Small tables with named rows and columns. After each table, cells are looked up by row and column.

Gizibeb
         Nugul  Lipe  Far  Gagono  Pap  Rategaf  Gik  Siz  Dekazik
Fik        124   113   94      47  160      114   99  179      172
Lov        137   183  120     206  104      152  136   82       93
Fuf        146    97  116      60  131       89   90  200      156
Fon        153    65  157      89   92       69  103  181      121
Sakag      101   184   93     168  146      177  144   66      121
Kot        144   106  175     185   67      102  137   99       72
Valan      161   209   90     180  118      151  107  132      123
Lele       186   130  130     122   89       85   84  202      127
Tutufom    167   164  142     205   73      120  120  119       84
Bunot       70    56  161     109  125      118  162   64      104
Ratamo     182   119  134     113   93       79   85  204      127
Taloz      102   155  128     190  117      160  156   48       93
Duta       110   191   65     123  174      174  121  111      156

Gik of Bunot: 162
Nugul of Fik: 124
Dekazik of Fon: 121
Far of Duta: 65
Pap of Fik: 160
Dekazik of Tutufom: 84
Dekazik of Kot: 72
Lipe of Lele: 130
Far of Lov: 120
Far of Tutufom: 142
Rategaf of Fuf: 89

Table Rumom
fields: Div, Kog, Ritinu, Dudu, Difusa, Valirub
Kugosu: [3.41, 1.79, 2.53, 4.27, -3.02, 4.66]
Rir: [2.94, 2.32, 2.54, 4.41, -3.79, 5.52]
Tupovo: [3.59, 1.97, 3.21, 6.16, -9.25, 7.49]
Mipop: [2.52, 2.42, 2.84, 3.48, -0.92, 3.66]
Dalumel: [2.62, 2.79, 2.61, 2.29, 3.98, 1.97]
Semozu: [2.36, 2.35, 2.97, 3.10, 1.01, 2.99]
Muf: [3.06, 1.85, 3.04, 4.74, -4.52, 5.27]
Rit: [1.76, 2.81, 2.25, 1.00, 6.89, 0.44]
Lop: [3.02, 2.23, 2.75, 4.24, -2.44, 4.80]

What is the Difusa of Semozu in Rumom? 1.01
What is the Kog of Tupovo in Rumom? 1.97
What is the Valirub of Mipop in Rumom? 3.66
What is the Div of Dalumel in Rumom? 2.62
What is the Kog of Rir in Rumom? 2.32
What is the Valirub of Dalumel in Rumom? 1.97

Kas.tsv
	Pib	Zub	Komape	Repi	Bet	Mobi	Puz	Zuk
Rupa	79	127	211	180	139	209	76	244
Bagipa	119	45	101	99	170	85	122	191
Dar	170	134	16	177	224	86	211	47
Bepu	155	124	130	100	145	111	220	87
Nupomog	134	154	225	130	23	182	163	104
Ser	193	121	77	92	169	67	207	82
Tofol	108	146	200	179	120	198	82	215

Zuk of Tofol: 215
Mobi of Bepu: 111
Zub of Tofol: 146
Zuk of Bepu: 87
Bet of Bagipa: 170
Puz of Nupomog: 163
Puz of Dar: 211
Pib of Nupomog: 134
Komape of Ser: 77
Repi of Nupomog: 130
Bet of Rupa: 139
Mobi of Rupa: 209
Row with the largest Repi: Rupa

Ribig:
         Govoda  Kelusub  Nitik  Babusos    Las    Ral  Zelubaf    Sib    Bip    Mub
Kilak     0.183    0.424  0.135    0.847  0.583  0.207    0.468  0.772  0.492  0.386
Tukevi    0.486    0.800  0.135    0.797  0.637  0.812    0.816  0.524  0.203  0.167
Roru      0.390    0.439  0.264    0.758  0.811  0.416    0.730  0.126  0.486  0.840
Vebiz     0.683    0.213  0.658    0.556  0.791  0.668    0.531  0.160  0.605  0.159
Zosoz     0.519    0.537  0.782    0.253  0.242  0.493    0.834  0.381  0.803  0.864
Zek       0.338    0.744  0.674    0.618  0.744  0.538    0.869  0.389  0.478  0.197
Lasazu    0.558    0.326  0.318    0.842  0.181  0.634    0.762  0.716  0.473  0.160
Mol       0.561    0.130  0.319    0.670  0.554  0.808    0.791  0.353  0.173  0.159
Vefekir   0.599    0.600  0.216    0.581  0.516  0.612    0.884  0.868  0.513  0.183
Zimekag   0.253    0.762  0.861    0.200  0.769  0.810    0.241  0.131  0.627  0.546
Bupev     0.657    0.187  0.544    0.239  0.444  0.449    0.608  0.212  0.797  0.280
Babebon   0.793    0.822  0.599    0.569  0.298  0.334    0.131  0.847  0.429  0.352
Domi      0.698    0.825  0.471    0.506  0.568  0.418    0.724  0.499  0.579  0.423

Zek, Ral: 0.538
Bupev, Bip: 0.797
Lasazu, Bip: 0.473
Bupev, Babusos: 0.239
Bupev, Sib: 0.212
Mol, Kelusub: 0.130
Vefekir, Bip: 0.513
Vefekir, Mub: 0.183
Vefekir, Sib: 0.868
Domi, Mub: 0.423
Lasazu, Mub: 0.160
Tukevi, Kelusub: 0.800

